Below is a small trained network, with its code and all its weights. Each question gives an input and a target symbol and asks what happens when units are switched off, that is, made to give their printed mean instead of their output.

import numpy as np


def w(rows, s, z=0):
    codes = np.array(rows[::2]) - 128.0
    scale = np.full(codes.shape[1], s)
    scale[-1] = z or s
    return codes * scale


def norm(h):
    return h / np.sqrt((h * h).mean(-1, keepdims=True) + 1e-5)


def f(y):
    return y / 2 * (1 + np.tanh(0.7978845608 * (y + 0.044715 * y**3)))


def softmax(a):
    e = np.exp(a - a.max(-1, keepdims=True))
    return e / e.sum(-1, keepdims=True)


def log_softmax(a):
    a = a - a.max(-1, keepdims=True)
    return a - np.log(np.exp(a).sum(-1, keepdims=True))


def net(x, mask):
    ids = ['αβεζηθλμξπφψω'.index(c) for c in x.split()]
    T = len(ids)
    res = E[ids] + P[:T]
    u = 0
    for l in range(2):
        r = norm(res)
        for j in range(3):
            rows = slice(2 * j, 2 * j + 2)
            q, k, v = (r @ M[l][rows].T for M in (Q, K, V))
            z = softmax(np.where(np.tri(T) > 0, q @ k.T / 2**0.5, -1e9)) @ v
            o = O[l][rows]
            res = res + np.where(mask[u + j], z, o[:, -1]) @ o[:, :-1]
        u += 3
        y = f(norm(res) @ A[l][:, :-1].T + A[l][:, -1])
        res = res + np.where(mask[u : u + 4], y, B[l][:, -1]) @ B[l][:, :-1]
        u += 4
    return log_softmax(norm(res)[-1] @ U[:, :-1].T + U[:, -1])


Q, K, V, O, A, B = {}, {}, {}, {}, {}, {}
E = w([
[70,125,156,84],'α',
[72,129,154,91],'β',
[71,129,158,90],'ε',
[71,124,162,88],'ζ',
[251,92,247,243],'η',
[68,124,164,82],'θ',
[69,120,163,79],'λ',
[74,107,191,60],'μ',
[51,84,131,150],'ξ',
[185,202,51,36],'π',
[44,111,193,122],'φ',
[39,115,181,137],'ψ',
[123,55,21,182],'ω',
],0.0035)
P = w([
[24,253,63,103],'0',
[63,161,133,61],'1',
[77,114,133,74],'2',
[85,91,132,88],'3',
[97,68,132,103],'4',
[107,54,132,118],'5',
[119,44,135,127],'6',
[133,33,140,140],'7',
[141,34,147,150],'8',
[151,33,148,158],'9',
],0.0029)
Q[0] = w([
[115,168,165,64],'L0H1',
[121,51,167,122],'L0H1',
[180,253,96,124],'L0H2',
[87,54,234,208],'L0H2',
[139,59,129,131],'L0H3',
[88,239,112,133],'L0H3',
],0.0052)
K[0] = w([
[127,166,189,106],'L0H1',
[203,112,149,180],'L0H1',
[107,196,80,38],'L0H2',
[144,130,247,253],'L0H2',
[133,36,113,166],'L0H3',
[122,229,179,36],'L0H3',
],0.0052)
V[0] = w([
[149,163,102,32],'L0H1',
[86,180,108,31],'L0H1',
[166,107,119,81],'L0H2',
[253,218,121,111],'L0H2',
[177,99,87,85],'L0H3',
[209,110,162,95],'L0H3',
],0.0049)
O[0] = w([
[153,190,141,85,167],'L0H1',
[140,212,169,121,242],'L0H1',
[152,135,152,145,117],'L0H2',
[220,56,113,254,3],'L0H2',
[173,90,108,71,93],'L0H3',
[149,68,141,128,67],'L0H3',
],0.0046,0.0034)
A[0] = w([
[102,113,63,190,3],'L0N1',
[207,198,103,103,131],'L0N2',
[254,125,59,136,98],'L0N3',
[90,166,137,57,128],'L0N4',
],0.0052,0.0027)
B[0] = w([
[116,145,176,138,85],'L0N1',
[37,110,163,163,144],'L0N2',
[126,79,214,3,112],'L0N3',
[165,201,131,122,254],'L0N4',
],0.0055,0.0035)
Q[1] = w([
[80,21,121,227],'L1H1',
[106,2,101,208],'L1H1',
[200,168,38,172],'L1H2',
[201,3,146,204],'L1H2',
[117,192,190,99],'L1H3',
[146,89,50,155],'L1H3',
],0.0076)
K[1] = w([
[79,181,168,189],'L1H1',
[90,150,189,190],'L1H1',
[143,245,130,97],'L1H2',
[225,155,146,186],'L1H2',
[248,75,253,177],'L1H3',
[54,189,67,78],'L1H3',
],0.011)
V[1] = w([
[143,181,36,205],'L1H1',
[59,122,147,235],'L1H1',
[105,243,168,28],'L1H2',
[81,101,232,181],'L1H2',
[63,201,73,3],'L1H3',
[89,144,76,203],'L1H3',
],0.0043)
O[1] = w([
[84,98,4,161,110],'L1H1',
[120,36,62,62,100],'L1H1',
[150,31,137,228,253],'L1H2',
[55,232,153,212,136],'L1H2',
[91,98,47,56,187],'L1H3',
[164,71,184,111,116],'L1H3',
],0.0037,0.006)
A[1] = w([
[119,134,190,90,232],'L1N1',
[75,162,51,146,172],'L1N2',
[255,94,111,190,139],'L1N3',
[134,83,124,226,4],'L1N4',
],0.0072,0.0031)
B[1] = w([
[102,65,33,73,252],'L1N1',
[130,228,224,86,209],'L1N2',
[210,136,76,3,137],'L1N3',
[71,142,12,167,119],'L1N4',
],0.0056,0.0042)
U = w([
[132,136,114,141,3],'α',
[128,130,116,140,6],'β',
[135,134,114,141,17],'ε',
[135,132,118,143,20],'ζ',
[163,157,25,195,162],'η',
[143,126,102,163,92],'θ',
[154,115,99,164,112],'λ',
[172,60,176,159,155],'μ',
[92,254,123,86,215],'ξ',
[244,126,213,87,107],'π',
[81,104,178,217,125],'φ',
[70,105,162,218,110],'ψ',
[73,44,59,40,168],'ω',
],0.0085,0.0055)

Each question gives the input, a string of symbols that net reads in full, and the target symbol t.
The units are the heads (2 rows each of Q, K, V and O) and the neurons (one row each of A and B). Each row of codes is followed by its name. A weight is (code - 128) times the scale printed after its matrix; where a second scale follows, it is the last column's (O, A, B and U).
mask holds one flag per unit, layer by layer, with each layer's heads first. A switched-off unit (its flag False) gives its mean, the last column of its rows in O or B, instead of its output. The means were averaged over made-up inputs and are rounded, as every weight is.
A unit's drop is (log p(t) with every unit on - log p(t) with that unit switched off) / (log p(t) with every unit on - log p(t) with every unit switched off).
The circuit of an input: a set's keep is (log p(t) with only the set's units on - log p(t) with every unit switched off) / (log p(t) with every unit on - log p(t) with every unit switched off). Starting from the 12 units with the biggest drops (on a tie, the unit counted first), units are removed one at a time, each time the one whose removal leaves the highest keep (on an exact tie, the one counted first), for as long as the keep stays at least 0.8.
units of the circuit, in order: the units of the circuit, biggest drop first
most important unit: the unit with the biggest drop
k most important neurons: the k neurons with the biggest drops, biggest first
k most important neurons of layer l: the k neurons of layer l with the biggest drops, biggest first
which heads matter: for each layer, one digit per head in row order, 1 if its drop is at least 0.15 and else 0, layers parted by /
input π ζ ψ β λ η ω π η ξ, target ξ: 4 most important neurons => (L1N2, L0N2, L1N1, L0N3)
input θ π η μ π μ φ ω μ π, target ω: most important neuron of layer 1 => (L1N1)
input μ ψ φ μ μ η φ, target φ: units of the circuit, in order => (L1H3, L1H2)
input η η λ ζ β ζ β φ μ φ, target ω: which heads matter => 110 / 111
input ω θ β φ π π η η, target ω: 2 most important neurons of layer 0 => (L0N4, L0N3)
input β λ β μ ξ η φ ζ, target φ: which heads matter => 100 / 001
input ε α η π μ, target π: which heads matter => 010 / 101
input η λ μ π ζ, target π: units of the circuit, in order => (L1H3, L0H2, L0N2)
input η π π ε β π π θ, target π: 2 most important neurons => (L1N3, L0N2)
input π ω μ π, target ω: which heads matter => 011 / 010
input ξ π φ η φ ζ φ ε, target φ: which heads matter => 000 / 001
input ω η θ ζ η ε ε π μ ξ, target ξ: which heads matter => 010 / 010
input η μ μ ψ ζ ε φ ε, target φ: 2 most important neurons => (L1N2, L0N4)
input α η α, target η: most important unit => L1H3
input ψ θ λ π λ λ ξ λ ω, target ξ: 3 most important neurons => (L1N2, L1N1, L0N3)
input φ ζ α η μ π π, target π: 2 most important neurons => (L0N3, L1N3)
input ψ μ μ η λ ω μ ζ μ π, target π: 2 most important neurons => (L0N4, L1N4)
input π π φ ε η α μ, target μ: 2 most important neurons of layer 1 => (L1N2, L1N3)
input ψ ε π μ ζ ω ξ η μ μ, target μ: 2 most important neurons of layer 0 => (L0N2, L0N4)
input μ μ η μ π μ π ε, target π: 2 most important neurons => (L0N2, L1N3)
input ξ μ α ω, target ξ: most important unit => L1N2
